Here is a tiny trained network, its code and every weight. The questions are about switching its units off for an input and a class, where a switched-off unit gives its printed mean instead of its output.

import numpy as np


def w(rows, s, z=0):
    codes = np.array(rows[::2]) - 128.0
    scale = np.full(codes.shape[1], s)
    scale[-1] = z or s
    return codes * scale


def norm(h):
    return h / np.sqrt((h * h).mean(-1, keepdims=True) + 1e-5)


def f(y):
    return y / 2 * (1 + np.tanh(0.7978845608 * (y + 0.044715 * y**3)))


def log_softmax(a):
    a = a - a.max(-1, keepdims=True)
    return a - np.log(np.exp(a).sum(-1, keepdims=True))


def net(x, mask):
    res = np.array(x, float).reshape(1, 5) / 4 @ E
    u = 0
    for l in range(2):
        y = f(norm(res) @ A[l][:, :-1].T + A[l][:, -1])
        res = res + np.where(mask[u : u + 10], y, B[l][:, -1]) @ B[l][:, :-1]
        u += 10
    return log_softmax(norm(res)[-1] @ U[:, :-1].T + U[:, -1])


A, B = {}, {}
E = w([
[73,130,191,88,118,102,181,123,226,129],'x0',
[108,224,2,53,159,207,58,160,105,83],'x1',
[97,137,98,135,129,51,178,173,110,151],'x2',
[52,68,155,108,41,99,79,157,145,104],'x3',
[199,91,152,73,60,88,132,169,194,163],'x4',
],0.0082)
A[0] = w([
[134,36,222,254,140,161,114,62,63,107,117],'L0N0',
[186,159,87,96,171,246,80,66,123,99,68],'L0N1',
[140,194,49,110,166,132,109,173,117,133,59],'L0N2',
[214,133,162,115,145,106,176,130,210,208,126],'L0N3',
[134,58,110,178,73,119,72,165,32,119,37],'L0N4',
[224,117,72,169,141,116,117,152,18,173,93],'L0N5',
[124,143,89,148,143,155,96,130,43,112,2],'L0N6',
[151,10,127,130,19,52,98,169,110,152,73],'L0N7',
[168,139,95,33,48,145,85,195,199,137,49],'L0N8',
[173,145,101,149,178,182,99,80,74,120,82],'L0N9',
],0.0077,0.0068)
B[0] = w([
[102,91,134,176,122,152,163,13,99,141,255],'L0N0',
[157,175,216,142,134,178,45,170,146,119,251],'L0N1',
[44,127,101,113,144,176,119,131,94,124,214],'L0N2',
[132,136,128,93,103,48,171,111,202,151,246],'L0N3',
[162,116,108,89,98,146,154,42,140,54,158],'L0N4',
[148,158,115,191,214,150,169,177,73,115,237],'L0N5',
[69,99,154,136,110,197,114,183,139,42,161],'L0N6',
[160,54,161,151,88,70,147,116,129,90,233],'L0N7',
[200,102,114,126,93,138,105,2,89,149,213],'L0N8',
[108,160,161,165,157,152,97,249,112,128,212],'L0N9',
],0.0088,0.0054)
A[1] = w([
[147,123,89,64,47,143,84,177,159,127,67],'L1N0',
[98,154,104,111,143,165,110,200,100,79,60],'L1N1',
[162,162,169,177,169,121,122,194,133,142,3],'L1N2',
[116,139,6,76,118,125,113,98,90,103,59],'L1N3',
[135,63,144,123,83,94,160,98,129,153,138],'L1N4',
[141,122,125,70,58,141,71,177,155,130,74],'L1N5',
[199,89,58,117,79,97,118,191,63,110,58],'L1N6',
[83,116,165,105,95,88,141,205,159,108,79],'L1N7',
[118,42,209,181,115,113,109,151,113,126,63],'L1N8',
[85,159,134,160,153,109,128,131,129,143,89],'L1N9',
],0.011,0.0057)
B[1] = w([
[125,146,125,95,64,112,133,40,144,182,160],'L1N0',
[82,45,95,153,111,157,158,5,112,111,219],'L1N1',
[138,104,98,119,129,43,199,122,125,199,158],'L1N2',
[47,243,44,74,169,166,153,231,112,183,170],'L1N3',
[111,77,178,161,103,134,101,136,175,12,254],'L1N4',
[168,167,137,71,78,84,124,49,142,171,156],'L1N5',
[137,148,249,236,186,255,99,79,163,27,151],'L1N6',
[98,122,135,178,215,190,74,186,102,90,153],'L1N7',
[44,67,28,109,85,101,122,110,30,145,187],'L1N8',
[211,124,128,152,122,123,138,83,104,157,144],'L1N9',
],0.0081)
U = w([
[88,153,105,181,200,225,105,138,44,103,196],'0',
[156,173,158,58,72,169,44,92,165,131,112],'1',
[152,112,204,120,160,88,160,253,222,107,44],'2',
[92,62,118,133,96,76,65,255,65,100,3],'3',
[79,177,46,44,120,93,171,138,107,212,124],'4',
[223,187,138,167,209,93,164,179,92,210,41],'5',
[133,32,182,145,61,47,172,54,154,103,215],'6',
],0.015,0.006)

Each question gives the input, the list of numbers given to net, and the class t.
The units are the neurons (one row each of A and B). Each row of codes is followed by its name. A weight is (code - 128) times the scale printed after its matrix; where a second scale follows, it is the last column's (A, B and U).
mask holds one flag per neuron, layer by layer. A switched-off neuron (its flag False) gives its mean, the last column of its row in B, instead of its output. The means were averaged over made-up inputs and are rounded, as every weight is.
A unit's drop is (log p(t) with every unit on - log p(t) with that unit switched off) / (log p(t) with every unit on - log p(t) with every unit switched off).
The circuit of an input: a set's keep is (log p(t) with only the set's units on - log p(t) with every unit switched off) / (log p(t) with every unit on - log p(t) with every unit switched off). Starting from the 12 units with the biggest drops (on a tie, the unit counted first), units are removed one at a time, each time the one whose removal leaves the highest keep (on an exact tie, the one counted first), for as long as the keep stays at least 0.8.
circuit, biggest first: the units of the circuit, biggest drop first
most important unit: the unit with the biggest drop
top k neurons: the k neurons with the biggest drops, biggest first
k most important neurons of layer l: the k neurons of layer l with the biggest drops, biggest first
drop of u: that unit's drop, to one decimal
input [-3,7,8,4,4], class 0: circuit, biggest first	[L1N6]
input [1,8,-2,6,-1], class 1: 4 most important neurons of layer 0	[L0N1 L0N5 L0N3 L0N0]
input [-7,7,-6,5,3], class 1: top 2 neurons	[L0N1 L1N5]
input [5,3,7,-3,-5], class 4: 4 most important neurons of layer 0	[L0N1 L0N9 L0N5 L0N6]
input [4,1,8,-4,-7], class 4: top 2 neurons	[L0N1 L1N4]
input [-4,6,4,8,8], class 6: top 2 neurons	[L0N7 L0N8]
input [0,0,1,-3,2], class 5: circuit, biggest first	[L1N4 L1N1]
input [-1,3,0,3,3], class 1: top 2 neurons	[L1N3 L0N0]
input [-7,-7,-7,-7,2], class 5: circuit, biggest first	[L0N5 L1N1]
input [7,3,4,-3,-7], class 4: 3 most important neurons of layer 0	[L0N1 L0N9 L0N5]
input [0,8,8,4,-5], class 4: top 2 neurons	[L1N3 L0N5]
input [-1,5,-1,1,1], class 1: 2 most important neurons of layer 0	[L0N1 L0N5]
input [7,-5,5,-8,8], class 2: 2 most important neurons of layer 1	[L1N1 L1N7]
input [-1,5,4,2,0], class 4: circuit, biggest first	[L1N3]
input [6,8,-1,8,1], class 4: 2 most important neurons of layer 0	[L0N1 L0N7]
input [1,8,-3,5,-3], class 1: drop of L0N1	0.5
input [2,-3,7,-4,6], class 2: drop of L0N1	-0.1
input [2,3,4,-4,7], class 1: drop of L0N0	0.3
input [4,5,2,3,-2], class 4: drop of L1N6	0.0
input [6,7,1,1,2], class 4: most important unit	L1N3
